[ 4.9 -5.1 -7.7  3.9 17.3]  (36)
[-64.1 -25.4 -71.7  73.6  82.5]  (19)
[  7.3   9.1  20.7 -16.9 -29.0]  (8)
[-31.8 -13.6 -42.5  41.2  52.8]  (117)
[  0.5   5.7  39.4 -23.6 -49.2]  (96)
[  9.1   7.3  20.7  -3.7 -18.3]  (98)
[-17.6 -71.7 -25.4  39.2  55.1]  (155)
find: [ 7.3  9.1 20.7]
(8)
find: [-25.4 -71.7]
(19)
find: [ 9.1 20.7]
(8)
find: [39.2 55.1]
(155)
find: [7.3 9.1]
(8)

[ 18.4 -29.2 -47.2  29.0 -33.6  18.4  33.4   4.2  18.4 -35.8 -49.6  62.5
 -50.0] : (64)
[ 21.9  29.3  -9.7 -27.6  29.3 -13.9  29.3  38.7 -60.2 -43.6  69.2 -17.3
  29.3] : (136)
[ -8.5  36.7  36.9  -7.4 -69.0 -34.3 -15.0  42.9  67.1  31.0  44.6 -38.7
 -36.7] : (89)
[-23.4 -29.2 -47.2  29.0   4.2 -35.8  62.5 -49.6 -33.6  30.7  33.4  18.4
 -50.0] : (18)
chg (136): [ 21.9  29.3  -9.7 -27.6  29.3 -13.9  29.3  38.8 -60.2 -43.6  69.2 -17.3
  29.3]
8, [38.7]
dup (136): 
[29.3]
dup (64): 
[18.4]
chg (89): [ -8.5  36.6  36.9  -7.4 -69.0 -34.3 -15.0  42.9  67.1  31.0  44.6 -38.7
 -36.7]
2, [36.7]
find: [ 29.0 -33.6  18.4  33.4   4.2  18.4 -35.8 -49.6  62.5]
(64)
chg (18): [-23.4 -29.2 -47.2  29.0   4.2 -35.8  62.5 -49.6 -33.6  30.7  33.4  18.3
 -50.0]
12, [18.4]

[ 30.2  40.1  16.2 -57.9 -21.9 -55.0  10.4 -71.0  22.4   3.5 -11.6  15.7
   4.8  25.4 -58.0 -32.1  36.1  40.7 -36.6 -49.9  27.8]  (165)
[-50.4 -72.8 -55.7  65.6  49.6  22.0  24.2  48.3 -48.7  18.9  38.4  33.9
  11.8 -42.3  61.5  40.7 -58.4 -61.8  68.6  17.8 -30.2]  (23)
[ -8.5 -26.9  -3.8 -17.1 -20.6 -35.1 -14.2 -45.7  -3.7  17.4 -29.6  10.1
  -7.6   4.2 -41.8 -29.7   6.4   4.5 -38.9 -41.5   5.7]  (147)
[ 45.0   4.7  35.9 -37.8   8.4  -3.5 -18.0  -5.1  24.1  14.4 -12.1 -32.5
  18.9  38.5  -0.4   4.0  29.1  52.6  -4.8  -6.9  55.9]  (17)
[  5.1  -9.0  -3.2  35.0  -4.3  37.1   0.5  31.3  11.3 -36.8  32.9 -61.0
  14.3  16.1  63.7  18.6  -4.7  21.2  17.2  -3.9  23.9]  (84)
[ 40.0   4.0  18.0 -50.5 -20.7 -38.4 -22.8 -41.8  22.3  27.0  -7.0   0.0
 -14.2  23.5 -51.8 -19.6  48.1  42.0 -11.1 -19.2  24.5]  (120)
[ 49.3  -3.2  50.1 -33.2  -4.9  11.2   1.4   7.9  52.2 -31.3 -17.7 -17.0
   3.2  49.8  17.3   2.7  25.1  52.3  -7.0 -23.7  52.9]  (132)
[ -2.2   8.9   7.7 -23.8   0.8 -34.3  19.8 -26.9  -5.3  21.0 -29.4  69.3
 -10.7   6.8 -36.1  -9.2  18.6  13.6   6.7  -5.8   6.9]  (30)
[  8.3 -52.1   5.8  30.7  49.5   5.1  46.3  25.9   8.5   3.3  20.5 -10.9
  30.8   7.9   7.4  10.7 -31.5  33.9  -4.6 -56.9  23.9]  (214)
[-40.3   0.5 -11.7  18.1   1.2   9.2 -39.7  29.1 -39.7 -17.3  33.5 -31.0
  -6.2 -32.2  27.6   6.0  -7.7 -51.3  20.1  55.3 -56.3]  (67)
[-25.0   0.4 -26.6  15.0   1.5  -6.6  42.3  -4.2 -29.7  22.9  67.0  10.1
  16.4 -25.5 -19.0  -2.0 -12.5 -28.0  19.1   4.3 -37.7]  (26)
[-22.9  54.2 -18.1 -17.2 -17.1  -4.2 -15.2 -24.9 -28.0 -32.9   1.0   6.7
  -7.0 -41.6  -8.0 -16.3   0.4 -37.2 -31.0  44.5 -51.8]  (197)
find: [-15.2 -24.9 -28.0 -32.9   1.0   6.7]
(197)
chg (120): [ 40.0   4.0  18.0 -50.5 -20.6 -38.4 -22.8 -41.8  22.3  27.0  -7.0   0.0
 -14.2  23.5 -51.8 -19.6  48.1  42.0 -11.1 -19.2  24.5]
5, [-20.7]
find: [-52.1   5.8  30.7  49.5   5.1  46.3]
(214)
chg (67): [-40.3   0.5 -11.7  18.2   1.2   9.2 -39.7  29.1 -39.7 -17.3  33.5 -31.0
  -6.2 -32.2  27.6   6.0  -7.7 -51.3  20.1  55.3 -56.3]
4, [18.1]

[ 76.6  10.8 -45.4 -15.8 -33.9 -42.1  -0.8  12.6  16.2   8.9] = (160)
[ -2.4  21.4  -9.0  -5.3  -3.4   4.8 -14.6 -12.7  13.3 -31.3] = (59)
[-40.6 -19.7  40.7  16.6  15.1  40.0   3.5   2.3 -16.1 -11.8] = (83)
[-12.2 -34.5  22.9  41.2 -13.8  22.0 -31.9  -4.0  21.9  -8.8] = (58)
[ 19.4 -17.8  -0.9   3.2  -2.4  -9.9  -3.7 -23.1  26.9   4.7] = (123)
[-33.2 -37.6  66.6  22.6  13.2  66.2  10.1  26.9 -35.8 -19.3] = (114)
[ 22.5  13.2  40.7  16.6  15.1  40.0  56.7  11.7 -43.0   5.4] = (161)
[ 15.5  14.2 -19.4  18.2 -27.0  -8.4 -25.0  25.8  -0.6  -2.2] = (176)
[ 28.9 -58.2   2.4  16.5 -18.9 -17.2 -12.7 -31.2  52.7  22.4] = (53)
chg (83): [-40.6 -19.7  40.7  16.6  15.1  39.9   3.5   2.3 -16.1 -11.8]
6, [40.0]
chg (53): [ 28.9 -58.2   2.5  16.5 -18.9 -17.2 -12.7 -31.2  52.7  22.4]
3, [2.4]
find: [22.6 13.2]
(114)

[35.2 58.2 49.2 61.5  8.8 -3.0 62.0] : (116)
[35.2 58.2 49.2 61.5  8.8 41.5 62.0] : (148)
[ 20.7 -26.7  -8.5  29.6  -9.3  20.7 -23.8] : (72)
[ 31.8 -44.9 -21.7 -55.1 -27.0 -20.3 -59.5] : (94)
[-23.8 -23.8  -8.5  29.6  46.6  56.1 -23.8] : (28)
[-31.1  52.8  38.9  -2.7  61.1  41.5   5.2] : (77)
dup (72): 
[20.7]
chg (116): [35.2 58.2 49.2 61.5  8.8 -3.0 61.9]
7, [62.0]
chg (77): [-31.1  52.8  38.9  -2.7  61.1  41.5   5.3]
7, [5.2]
dup (28): 
[-23.8]
find: [ 56.1 -23.8]
(28)

[  8.5  17.1  -8.3  29.0   2.4  -2.6  -2.1  21.7 -22.4 -11.8  66.2   0.2
 -34.5   5.6  44.5]  (66)
[  8.5  17.1  -8.3  29.0   2.4  -2.6  -2.1  21.7 -22.4  19.4  66.2   0.2
 -34.5   5.6  44.5]  (3)
[ -5.1 -19.3 -27.3   3.3 -15.4 -22.5  -1.3  15.0  15.7  -0.7   1.0  -1.1
  -2.5  -0.4   1.8]  (69)
[  5.1   9.8  -2.5   0.6   1.3  15.8  -1.6   6.1  15.8  -0.2  15.8  -7.6
 -15.5  15.8  16.4]  (93)
find: [15.0 15.7 -0.7  1.0]
(69)
dup (93): 
[15.8]

[-8.0 -9.8 -9.8  6.7]  (43)
[-53.5 -53.5 -29.6 -53.5]  (107)
[-44.9  39.7  -9.4 -87.4]  (91)
[ -0.3 -64.8 -45.2  39.7]  (124)
[-13.4 -15.3 -19.1  12.7]  (41)
[43.1  2.4  8.7 71.3]  (42)
dup (107): 
[-53.5]
dup (43): 
[-9.8]
find: [2.4 8.7]
(42)
find: [-45.2  39.7]
(124)

[ 49.9 -80.4 -27.2 -80.4 -15.4 -80.4  44.4 -65.6  33.4 -80.4   9.6]  (88)
[ 26.1  20.0  50.2 -37.0 -27.2 -80.4 -15.4  12.4  56.5 -37.0  36.4]  (73)
[-28.5 -44.8  29.9 -41.7  32.6 -44.8   4.5 -71.6  21.5 -44.8 -24.4]  (6)
dup (6): 
[-44.8]
dup (88): 
[-80.4]
dup (73): 
[-37.0]
find: [ 50.2 -37.0 -27.2 -80.4 -15.4]
(73)
find: [ 49.9 -80.4 -27.2 -80.4 -15.4 -80.4  44.4 -65.6  33.4 -80.4   9.6]
(88)

[-18.3  15.7  46.8   5.9   0.5   9.3  59.7 -12.5] : (14)
[ -7.0  17.4 -23.4  25.6  13.2 -26.6 -27.9  24.6] : (105)
[ 49.1  -1.9 -18.2 -44.4 -17.1   6.6 -17.9  -2.1] : (115)
[ 25.5  13.2 -26.6  11.8  25.4 -18.6  44.6  16.2] : (163)
[-21.7  25.6  37.9  49.0  25.4 -18.6  44.6  16.2] : (141)
[  7.7   9.3 -35.5  24.0  11.7 -37.5 -47.1  25.5] : (49)
[ 11.2  16.3  -1.2  33.7  21.6 -29.0  -5.2  30.4] : (178)
[  8.0   2.8  36.8 -51.1 -23.8  45.5  52.6 -23.5] : (152)
[ 11.2  16.3  -1.2  33.7  21.6 -29.0  -4.5  -9.5] : (167)
[-32.6  27.1 -19.0  65.8  28.8 -40.2 -25.6  31.1] : (189)
chg (163): [ 25.5  13.2 -26.6  11.8  25.4 -18.6  44.6  16.1]
8, [16.2]
find: [ 25.6  13.2 -26.6]
(105)
chg (152): [  8.0   2.9  36.8 -51.1 -23.8  45.5  52.6 -23.5]
2, [2.8]
chg (152): [  8.0   2.8  36.8 -51.1 -23.8  45.6  52.6 -23.5]
6, [45.5]

[ -7.1 -52.5  -4.2   6.0]  (31)
[ 63.2 -28.8  59.1  50.7]  (54)
[ 9.2 60.2 36.5  4.7]  (171)
[  0.3 -40.2 -62.5 -29.7]  (131)
[ -1.6 -55.2   0.3 -40.3]  (162)
[-58.9  -6.1 -57.7  24.0]  (166)
[-48.6 -48.6 -42.5  43.7]  (129)
[57.7  2.6 59.1  3.8]  (208)
[-64.4   6.1 -65.1 -35.8]  (63)
[ 29.6  63.9  57.1 -33.4]  (35)
[  9.2  60.2  36.5 -17.4]  (92)
find: [  6.1 -65.1 -35.8]
(63)
dup (129): 
[-48.6]
chg (54): [ 63.2 -28.9  59.1  50.7]
2, [-28.8]
find: [  0.3 -40.3]
(162)
find: [ -7.1 -52.5  -4.2   6.0]
(31)

